Below is a small trained network, with its code and all its weights. Each question gives an input and a target symbol and asks what happens when units are switched off, that is, made to give their printed mean instead of their output.

import numpy as np


def w(rows, s, z=0):
    codes = np.array(rows[::2]) - 128.0
    scale = np.full(codes.shape[1], s)
    scale[-1] = z or s
    return codes * scale


def f(y):
    return y / 2 * (1 + np.tanh(0.7978845608 * (y + 0.044715 * y**3)))


def softmax(a):
    e = np.exp(a - a.max(-1, keepdims=True))
    return e / e.sum(-1, keepdims=True)


def log_softmax(a):
    a = a - a.max(-1, keepdims=True)
    return a - np.log(np.exp(a).sum(-1, keepdims=True))


def net(x, mask):
    ids = ['αβγδεζηθμφω'.index(c) for c in x.split()]
    T = len(ids)
    res = E[ids] + P[:T]
    u = 0
    for l in range(2):
        r = res
        for j in range(3):
            rows = slice(4 * j, 4 * j + 4)
            q, k, v = (r @ M[l][rows].T for M in (Q, K, V))
            z = softmax(np.where(np.tri(T) > 0, q @ k.T / 4**0.5, -1e9)) @ v
            o = O[l][rows]
            res = res + np.where(mask[u + j], z, o[:, -1]) @ o[:, :-1]
        u += 3
        y = f(res @ A[l][:, :-1].T + A[l][:, -1])
        res = res + np.where(mask[u : u + 8], y, B[l][:, -1]) @ B[l][:, :-1]
        u += 8
    return log_softmax(res[-1] @ U[:, :-1].T + U[:, -1])


Q, K, V, O, A, B = {}, {}, {}, {}, {}, {}
E = w([
[126,72,137],'α',
[87,52,93],'β',
[186,184,91],'γ',
[225,108,85],'δ',
[127,95,95],'ε',
[182,150,30],'ζ',
[93,162,63],'η',
[54,105,122],'θ',
[79,191,7],'μ',
[104,220,129],'φ',
[164,158,146],'ω',
],0.012)
P = w([
[153,168,202],'0',
[54,151,1],'1',
[84,169,29],'2',
[68,142,37],'3',
[90,147,25],'4',
[97,161,41],'5',
[107,162,42],'6',
[113,151,53],'7',
[70,149,39],'8',
[127,146,76],'9',
[125,124,45],'10',
[124,132,71],'11',
[149,91,89],'12',
],0.0097)
Q[0] = w([
[155,112,56],'L0H0',
[104,146,171],'L0H0',
[149,60,202],'L0H0',
[157,115,2],'L0H0',
[196,80,72],'L0H1',
[138,159,185],'L0H1',
[224,126,167],'L0H1',
[190,174,134],'L0H1',
[86,114,123],'L0H2',
[195,140,224],'L0H2',
[113,177,102],'L0H2',
[65,136,48],'L0H2',
],0.0096)
K[0] = w([
[109,118,228],'L0H0',
[107,119,36],'L0H0',
[157,106,76],'L0H0',
[82,84,203],'L0H0',
[119,157,151],'L0H1',
[80,171,32],'L0H1',
[81,165,111],'L0H1',
[6,87,148],'L0H1',
[170,199,204],'L0H2',
[108,101,136],'L0H2',
[19,145,141],'L0H2',
[41,122,36],'L0H2',
],0.011)
V[0] = w([
[120,56,160],'L0H0',
[108,73,187],'L0H0',
[187,72,72],'L0H0',
[187,156,6],'L0H0',
[211,83,162],'L0H1',
[219,94,84],'L0H1',
[143,167,143],'L0H1',
[183,125,152],'L0H1',
[122,100,173],'L0H2',
[224,151,169],'L0H2',
[145,115,84],'L0H2',
[136,100,97],'L0H2',
],0.013)
O[0] = w([
[176,138,126,73],'L0H0',
[127,91,236,72],'L0H0',
[206,158,54,118],'L0H0',
[128,141,57,194],'L0H0',
[254,198,179,76],'L0H1',
[156,149,82,155],'L0H1',
[106,165,124,140],'L0H1',
[156,221,125,109],'L0H1',
[125,150,151,22],'L0H2',
[73,194,98,2],'L0H2',
[91,85,79,197],'L0H2',
[169,101,99,166],'L0H2',
],0.0072,0.0089)
A[0] = w([
[96,26,124,83],'L0N0',
[148,155,45,118],'L0N1',
[89,135,73,158],'L0N2',
[1,200,74,205],'L0N3',
[166,66,99,184],'L0N4',
[57,139,58,1],'L0N5',
[113,127,28,163],'L0N6',
[173,87,136,189],'L0N7',
],0.0081,0.0062)
B[0] = w([
[232,242,126,165],'L0N0',
[115,84,193,197],'L0N1',
[164,83,156,198],'L0N2',
[153,73,58,209],'L0N3',
[2,125,100,192],'L0N4',
[163,147,236,167],'L0N5',
[166,86,208,252],'L0N6',
[109,87,117,145],'L0N7',
],0.0064,0.017)
Q[1] = w([
[111,112,43],'L1H0',
[111,170,183],'L1H0',
[136,181,162],'L1H0',
[65,153,144],'L1H0',
[90,188,201],'L1H1',
[201,6,35],'L1H1',
[232,186,148],'L1H1',
[135,82,85],'L1H1',
[46,73,74],'L1H2',
[127,57,67],'L1H2',
[124,137,85],'L1H2',
[142,107,103],'L1H2',
],0.012)
K[1] = w([
[102,107,87],'L1H0',
[118,116,171],'L1H0',
[201,210,176],'L1H0',
[81,207,151],'L1H0',
[123,42,32],'L1H1',
[138,241,196],'L1H1',
[156,102,89],'L1H1',
[144,143,188],'L1H1',
[101,103,29],'L1H2',
[133,191,6],'L1H2',
[95,126,78],'L1H2',
[127,151,255],'L1H2',
],0.0097)
V[1] = w([
[173,37,148],'L1H0',
[120,137,206],'L1H0',
[186,152,68],'L1H0',
[119,107,233],'L1H0',
[75,11,58],'L1H1',
[112,134,124],'L1H1',
[30,141,190],'L1H1',
[164,36,214],'L1H1',
[27,154,114],'L1H2',
[86,202,189],'L1H2',
[52,117,128],'L1H2',
[73,140,104],'L1H2',
],0.011)
O[1] = w([
[105,128,123,247],'L1H0',
[129,116,93,70],'L1H0',
[76,109,153,137],'L1H0',
[129,120,91,95],'L1H0',
[144,45,70,61],'L1H1',
[140,105,137,124],'L1H1',
[246,82,160,105],'L1H1',
[158,230,63,117],'L1H1',
[169,94,138,91],'L1H2',
[99,89,119,31],'L1H2',
[133,122,122,117],'L1H2',
[142,93,127,118],'L1H2',
],0.011,0.016)
A[1] = w([
[69,157,78,10],'L1N0',
[85,234,154,49],'L1N1',
[12,52,254,62],'L1N2',
[149,177,101,226],'L1N3',
[157,154,11,74],'L1N4',
[114,90,140,138],'L1N5',
[232,91,110,1],'L1N6',
[139,146,21,23],'L1N7',
],0.0084,0.0042)
B[1] = w([
[234,103,97,165],'L1N0',
[192,74,54,221],'L1N1',
[177,240,101,254],'L1N2',
[3,43,142,154],'L1N3',
[144,159,110,155],'L1N4',
[154,173,91,150],'L1N5',
[107,217,109,170],'L1N6',
[185,193,174,148],'L1N7',
],0.0074,0.016)
U = w([
[139,100,81,232],'α',
[134,98,85,213],'β',
[43,50,147,194],'γ',
[106,19,70,146],'δ',
[232,132,70,8],'ε',
[150,166,50,4],'ζ',
[156,116,167,107],'η',
[28,90,22,108],'θ',
[209,56,111,98],'μ',
[193,92,1,18],'φ',
[57,127,125,117],'ω',
],0.0073,0.014)

Each question gives the input, a string of symbols that net reads in full, and the target symbol t.
The units are the heads (4 rows each of Q, K, V and O) and the neurons (one row each of A and B). Each row of codes is followed by its name. A weight is (code - 128) times the scale printed after its matrix; where a second scale follows, it is the last column's (O, A, B and U).
mask holds one flag per unit, layer by layer, with each layer's heads first. A switched-off unit (its flag False) gives its mean, the last column of its rows in O or B, instead of its output. The means were averaged over made-up inputs and are rounded, as every weight is.
A unit's drop is (log p(t) with every unit on - log p(t) with that unit switched off) / (log p(t) with every unit on - log p(t) with every unit switched off).
The circuit of an input: a set's keep is (log p(t) with only the set's units on - log p(t) with every unit switched off) / (log p(t) with every unit on - log p(t) with every unit switched off). Starting from the 12 units with the biggest drops (on a tie, the unit counted first), units are removed one at a time, each time the one whose removal leaves the highest keep (on an exact tie, the one counted first), for as long as the keep stays at least 0.8.
units of the circuit, in order: the units of the circuit, biggest drop first
k most important neurons: the k neurons with the biggest drops, biggest first
k most important neurons of layer l: the k neurons of layer l with the biggest drops, biggest first
heads that matter: for each layer, one digit per head in row order, 1 if its drop is at least 0.15 and else 0, layers parted by /
input ω η ζ η μ β δ β φ, target η: heads that matter	111 / 010
input μ η φ μ ζ γ μ β μ ε δ μ, target φ: heads that matter	110 / 010
input ζ η γ δ, target θ: units of the circuit, in order	(L1H1; L0H0)
input η ω φ ζ, target δ: units of the circuit, in order	(L0N6; L1H1; L1N2)
input η ζ ζ γ δ ζ ζ β, target δ: 4 most important neurons	(L0N6; L0N1; L1N2; L0N3)
input ω η β β η δ β α γ, target η: 2 most important neurons of layer 0	(L0N6; L0N2)
input ζ ζ φ ε ζ μ γ, target θ: units of the circuit, in order	(L1H1; L0H1)
input ζ μ δ ζ φ ζ ω η δ ε ω ω γ, target θ: units of the circuit, in order	(L1H1; L0H0)
input ζ φ ζ α ζ δ δ, target θ: units of the circuit, in order	(L1H1; L0H1)
input ω ζ η ω φ β δ, target η: most important neuron of layer 0	(L0N6)
input μ η α ε, target φ: units of the circuit, in order	(L1H1; L0H1)
input ω ω ε ζ ζ ω θ ζ μ ζ α ω, target η: 2 most important neurons	(L0N6; L0N2)
input ω β δ ζ β μ β α, target η: heads that matter	111 / 010
input δ ε ε, target ζ: most important neuron	(L1N2)
input ω ζ β β δ ε β ε α η θ ε η, target η: 3 most important neurons	(L0N6; L0N2; L0N1)
input η η ζ, target δ: units of the circuit, in order	(L0N6; L1H1; L0N1; L1N2)
input μ δ μ ω α η φ μ φ θ β, target φ: units of the circuit, in order	(L1H1; L0N0)
input ζ δ β β φ ζ μ, target θ: 2 most important neurons	(L0N3; L0N4)
input μ α δ, target φ: 2 most important neurons of layer 0	(L0N3; L0N2)
input δ δ η, target ζ: 4 most important neurons	(L1N2; L1N1; L0N4; L0N6)
input ζ β δ μ μ η ε ζ ω φ, target θ: most important neuron of layer 0	(L0N3)
input φ φ θ β φ φ η β ε, target μ: 3 most important neurons of layer 0	(L0N6; L0N0; L0N2)
input η ζ μ μ ζ θ η η μ, target δ: 4 most important neurons	(L0N6; L0N1; L1N2; L0N3)
input μ θ μ γ ω γ δ ω η, target φ: 2 most important neurons	(L0N3; L1N4)
input ω ε α ζ β δ, target η: 4 most important neurons of layer 0	(L0N6; L0N2; L0N1; L0N3)
input δ μ μ γ, target ζ: 4 most important neurons of layer 1	(L1N2; L1N1; L1N0; L1N3)
